Below are the code and all the weights of a small trained network. Each question names an input and a class and asks about switching units off, where a switched-off unit gives its printed mean instead of its output.

import numpy as np


def w(rows, s, z=0):
    codes = np.array(rows[::2]) - 128.0
    scale = np.full(codes.shape[1], s)
    scale[-1] = z or s
    return codes * scale


def norm(h):
    return h / np.sqrt((h * h).mean(-1, keepdims=True) + 1e-5)


def f(y):
    return np.maximum(y, 0)


def log_softmax(a):
    a = a - a.max(-1, keepdims=True)
    return a - np.log(np.exp(a).sum(-1, keepdims=True))


def net(x, mask):
    res = np.array(x, float).reshape(1, 3) / 4 @ E
    u = 0
    for l in range(3):
        y = f(norm(res) @ A[l][:, :-1].T + A[l][:, -1])
        res = res + np.where(mask[u : u + 6], y, B[l][:, -1]) @ B[l][:, :-1]
        u += 6
    return log_softmax(norm(res)[-1] @ U[:, :-1].T + U[:, -1])


A, B = {}, {}
E = w([
[159,66,252,175,39,203,232],'x0',
[131,243,166,117,72,146,127],'x1',
[110,143,173,152,230,47,254],'x2',
],0.0051)
A[0] = w([
[131,63,169,140,41,190,108,83],'L0N1',
[121,44,117,133,110,143,81,109],'L0N2',
[111,168,132,130,198,113,159,116],'L0N3',
[140,114,84,125,86,144,35,139],'L0N4',
[141,98,188,145,106,138,184,48],'L0N5',
[122,5,102,120,161,124,120,254],'L0N6',
],0.014,0.0046)
B[0] = w([
[229,160,88,88,94,82,52,227],'L0N1',
[130,104,7,94,115,204,198,194],'L0N2',
[150,165,80,130,82,77,83,196],'L0N3',
[73,128,220,149,176,148,205,237],'L0N4',
[56,97,167,108,183,233,149,201],'L0N5',
[190,13,128,210,172,69,105,246],'L0N6',
],0.012,0.011)
A[1] = w([
[93,224,163,62,78,193,134,118],'L1N1',
[42,172,122,97,142,150,102,55],'L1N2',
[55,246,104,61,90,117,137,52],'L1N3',
[98,43,164,131,151,183,66,7],'L1N4',
[27,31,144,183,192,190,208,42],'L1N5',
[5,213,233,106,177,201,212,92],'L1N6',
],0.013,0.0018)
B[1] = w([
[86,176,152,133,53,72,44,180],'L1N1',
[163,64,219,98,132,142,137,151],'L1N2',
[116,152,114,144,172,171,228,171],'L1N3',
[88,156,96,141,143,138,186,177],'L1N4',
[147,252,197,137,111,82,189,250],'L1N5',
[76,35,101,58,114,245,78,228],'L1N6',
],0.015,0.016)
A[2] = w([
[199,100,175,145,134,142,198,122],'L2N1',
[84,177,181,144,178,156,249,254],'L2N2',
[80,62,92,174,183,67,73,2],'L2N3',
[120,140,190,101,120,149,154,175],'L2N4',
[218,51,32,147,150,120,137,176],'L2N5',
[157,159,130,157,63,28,44,12],'L2N6',
],0.016,0.00089)
B[2] = w([
[90,204,50,119,151,154,115,183],'L2N1',
[164,143,55,249,157,115,136,252],'L2N2',
[226,213,149,94,46,71,80,158],'L2N3',
[172,40,38,94,168,53,108,178],'L2N4',
[35,103,189,77,115,199,118,195],'L2N5',
[171,81,201,142,143,27,132,171],'L2N6',
],0.014,0.019)
U = w([
[135,187,39,252,194,111,205,111],'0',
[52,43,127,33,104,254,86,234],'1',
[189,112,208,105,74,8,43,4],'2',
],0.0082,0.00042)

Each question gives the input, the list of numbers given to net, and the class t.
The units are the neurons (one row each of A and B). Each row of codes is followed by its name. A weight is (code - 128) times the scale printed after its matrix; where a second scale follows, it is the last column's (A, B and U).
mask holds one flag per neuron, layer by layer. A switched-off neuron (its flag False) gives its mean, the last column of its row in B, instead of its output. The means were averaged over made-up inputs and are rounded, as every weight is.
A unit's drop is (log p(t) with every unit on - log p(t) with that unit switched off) / (log p(t) with every unit on - log p(t) with every unit switched off).
The circuit of an input: a set's keep is (log p(t) with only the set's units on - log p(t) with every unit switched off) / (log p(t) with every unit on - log p(t) with every unit switched off). Starting from the 12 units with the biggest drops (on a tie, the unit counted first), units are removed one at a time, each time the one whose removal leaves the highest keep (on an exact tie, the one counted first), for as long as the keep stays at least 0.8.
circuit, biggest first: the units of the circuit, biggest drop first
most important unit: the unit with the biggest drop
top k neurons: the k neurons with the biggest drops, biggest first
top k neurons in layer l: the k neurons of layer l with the biggest drops, biggest first
drop of u: that unit's drop, to one decimal
input [5,5,0], class 2: top 3 neurons -> (L0N6; L0N1; L0N4)
input [1,6,0], class 2: most important unit -> L1N1
input [8,1,7], class 1: circuit, biggest first -> (L1N6; L0N6)
input [-1,3,-8], class 1: circuit, biggest first -> (L0N4; L1N6)
input [-1,2,0], class 1: circuit, biggest first -> (L0N6; L1N6)
input [1,-1,-7], class 1: top 2 neurons -> (L0N1; L1N5)
input [4,1,-8], class 2: top 3 neurons -> (L0N1; L0N6; L1N6)
input [-7,-5,1], class 2: top 2 neurons -> (L0N5; L1N3)
input [8,6,-8], class 2: top 2 neurons -> (L0N1; L0N6)
input [3,-7,-7], class 1: top 2 neurons -> (L0N1; L0N2)
input [-7,-4,1], class 2: top 2 neurons in layer 0 -> (L0N5; L0N3)
input [1,3,3], class 1: top 3 neurons in layer 0 -> (L0N6; L0N1; L0N5)
input [2,5,-4], class 2: drop of L0N1 -> 0.8
input [-7,6,-3], class 1: drop of L0N6 -> 1.2
input [-6,8,-4], class 1: drop of L1N6 -> 1.6
input [-1,6,-2], class 1: drop of L0N6 -> 1.1
input [-7,5,-4], class 1: top neuron in layer 1 -> (L1N6)
